Here is a tiny trained network, its code and every weight. The questions are about switching its units off for an input and a class, where a switched-off unit gives its printed mean instead of its output.

import numpy as np


def w(rows, s, z=0):
    codes = np.array(rows[::2]) - 128.0
    scale = np.full(codes.shape[1], s)
    scale[-1] = z or s
    return codes * scale


def norm(h):
    return h / np.sqrt((h * h).mean(-1, keepdims=True) + 1e-5)


def f(y):
    return y / 2 * (1 + np.tanh(0.7978845608 * (y + 0.044715 * y**3)))


def log_softmax(a):
    a = a - a.max(-1, keepdims=True)
    return a - np.log(np.exp(a).sum(-1, keepdims=True))


def net(x, mask):
    res = np.array(x, float).reshape(1, 6) / 4 @ E
    u = 0
    for l in range(2):
        y = f(norm(res) @ A[l][:, :-1].T + A[l][:, -1])
        res = res + np.where(mask[u : u + 12], y, B[l][:, -1]) @ B[l][:, :-1]
        u += 12
    return log_softmax(norm(res)[-1] @ U[:, :-1].T + U[:, -1])


A, B = {}, {}
E = w([
[182,76,2,69,78,142,161],'x0',
[121,150,124,132,104,117,128],'x1',
[109,113,109,177,126,103,236],'x2',
[119,132,128,118,113,121,129],'x3',
[127,129,133,120,122,128,134],'x4',
[84,239,48,127,202,202,140],'x5',
],0.0051)
A[0] = w([
[64,218,70,96,198,214,98,61],'0.n1',
[175,34,205,133,48,105,72,109],'0.n2',
[224,182,143,43,97,205,12,43],'0.n3',
[200,141,181,52,86,174,3,28],'0.n4',
[82,125,99,193,183,151,175,48],'0.n5',
[216,105,52,51,85,145,74,41],'0.n6',
[92,86,108,191,132,69,252,133],'0.n7',
[203,108,62,93,106,122,116,2],'0.n8',
[101,195,229,129,202,88,50,98],'0.n9',
[145,18,170,117,56,109,96,99],'0.n10',
[176,186,153,66,109,179,15,69],'0.n11',
[193,132,20,76,102,130,73,127],'0.n12',
],0.0065,0.004)
B[0] = w([
[214,196,132,70,129,62,28,212],'0.n1',
[192,159,159,156,138,108,42,253],'0.n2',
[69,114,35,220,225,56,217,190],'0.n3',
[53,124,42,255,240,51,198,195],'0.n4',
[134,96,151,103,75,53,132,144],'0.n5',
[104,70,170,133,41,202,168,183],'0.n6',
[66,66,88,169,203,62,152,202],'0.n7',
[88,71,188,119,64,216,140,142],'0.n8',
[79,92,178,113,49,214,132,235],'0.n9',
[196,195,120,127,134,95,55,222],'0.n10',
[68,144,68,157,223,117,225,181],'0.n11',
[143,167,119,107,85,199,188,195],'0.n12',
],0.0081,0.0059)
A[1] = w([
[214,240,114,66,149,109,47,37],'1.n1',
[188,230,121,119,163,123,152,49],'1.n2',
[64,110,243,167,60,243,111,54],'1.n3',
[180,85,63,81,28,243,159,56],'1.n4',
[255,181,96,84,166,77,50,37],'1.n5',
[56,94,75,139,233,23,180,27],'1.n6',
[173,230,119,57,175,109,117,35],'1.n7',
[74,79,138,191,170,138,131,253],'1.n8',
[120,181,81,73,125,128,233,79],'1.n9',
[237,202,143,151,113,102,54,67],'1.n10',
[77,190,244,142,155,238,57,4],'1.n11',
[60,204,122,127,139,137,186,156],'1.n12',
],0.0073,0.0038)
B[1] = w([
[210,34,185,179,141,15,47,222],'1.n1',
[190,69,184,161,94,71,34,153],'1.n2',
[93,91,89,2,45,214,196,209],'1.n3',
[49,200,171,57,122,210,153,193],'1.n4',
[165,72,219,149,50,169,56,225],'1.n5',
[98,190,40,188,230,74,174,246],'1.n6',
[182,47,139,188,96,98,71,169],'1.n7',
[170,172,111,89,127,145,111,254],'1.n8',
[166,63,195,164,116,78,46,163],'1.n9',
[193,44,172,192,151,76,54,237],'1.n10',
[55,146,50,72,90,214,246,203],'1.n11',
[170,72,174,172,108,126,118,182],'1.n12',
],0.0094,0.0052)
U = w([
[227,37,227,214,70,4,1,40],'0',
[28,214,23,222,237,14,220,237],'1',
[13,152,180,18,22,234,227,1],'2',
],0.0097,0.00062)

Each question gives the input, the list of numbers given to net, and the class t.
The units are the neurons (one row each of A and B). Each row of codes is followed by its name. A weight is (code - 128) times the scale printed after its matrix; where a second scale follows, it is the last column's (A, B and U).
mask holds one flag per neuron, layer by layer. A switched-off neuron (its flag False) gives its mean, the last column of its row in B, instead of its output. The means were averaged over made-up inputs and are rounded, as every weight is.
A unit's drop is (log p(t) with every unit on - log p(t) with that unit switched off) / (log p(t) with every unit on - log p(t) with every unit switched off).
unit that matters most: the unit with the biggest drop
k most important neurons: the k neurons with the biggest drops, biggest first
k most important neurons of layer l: the k neurons of layer l with the biggest drops, biggest first
drop of u: that unit's drop, to one decimal
input [-8,7,-1,4,5,7], class 2: 3 most important neurons of layer 0 -> (0.n9 0.n10 0.n2)
input [-5,-5,1,0,5,4], class 2: 2 most important neurons -> (0.n9 0.n10)
input [-1,-7,-8,1,4,6], class 1: unit that matters most -> 0.n3
input [7,-1,7,-3,-7,-1], class 1: 3 most important neurons -> (0.n7 0.n9 1.n3)
input [-4,-1,3,2,4,0], class 2: 2 most important neurons of layer 0 -> (0.n9 0.n4)
input [-7,-5,-2,-7,5,6], class 2: 3 most important neurons -> (0.n9 1.n11 0.n10)
input [8,2,-7,-8,6,-3], class 2: 3 most important neurons -> (0.n6 0.n12 0.n8)
input [-6,-7,-2,6,0,-4], class 2: 2 most important neurons -> (0.n9 0.n1)
input [-7,3,-2,-2,2,6], class 2: 3 most important neurons -> (0.n9 1.n11 0.n10)
input [7,-2,7,8,-2,-2], class 1: 2 most important neurons -> (0.n7 0.n9)
input [7,1,-5,4,6,8], class 0: 2 most important neurons -> (0.n1 0.n9)
input [6,5,5,-1,5,0], class 2: 2 most important neurons -> (0.n4 0.n3)
input [6,-4,3,0,5,8], class 0: drop of 0.n1 -> 0.2
input [4,5,-8,-2,5,-5], class 1: unit that matters most -> 0.n4
input [5,-7,7,0,7,-2], class 1: drop of 0.n7 -> 1.4
input [-6,1,7,7,-2,-5], class 1: drop of 0.n7 -> 1.2
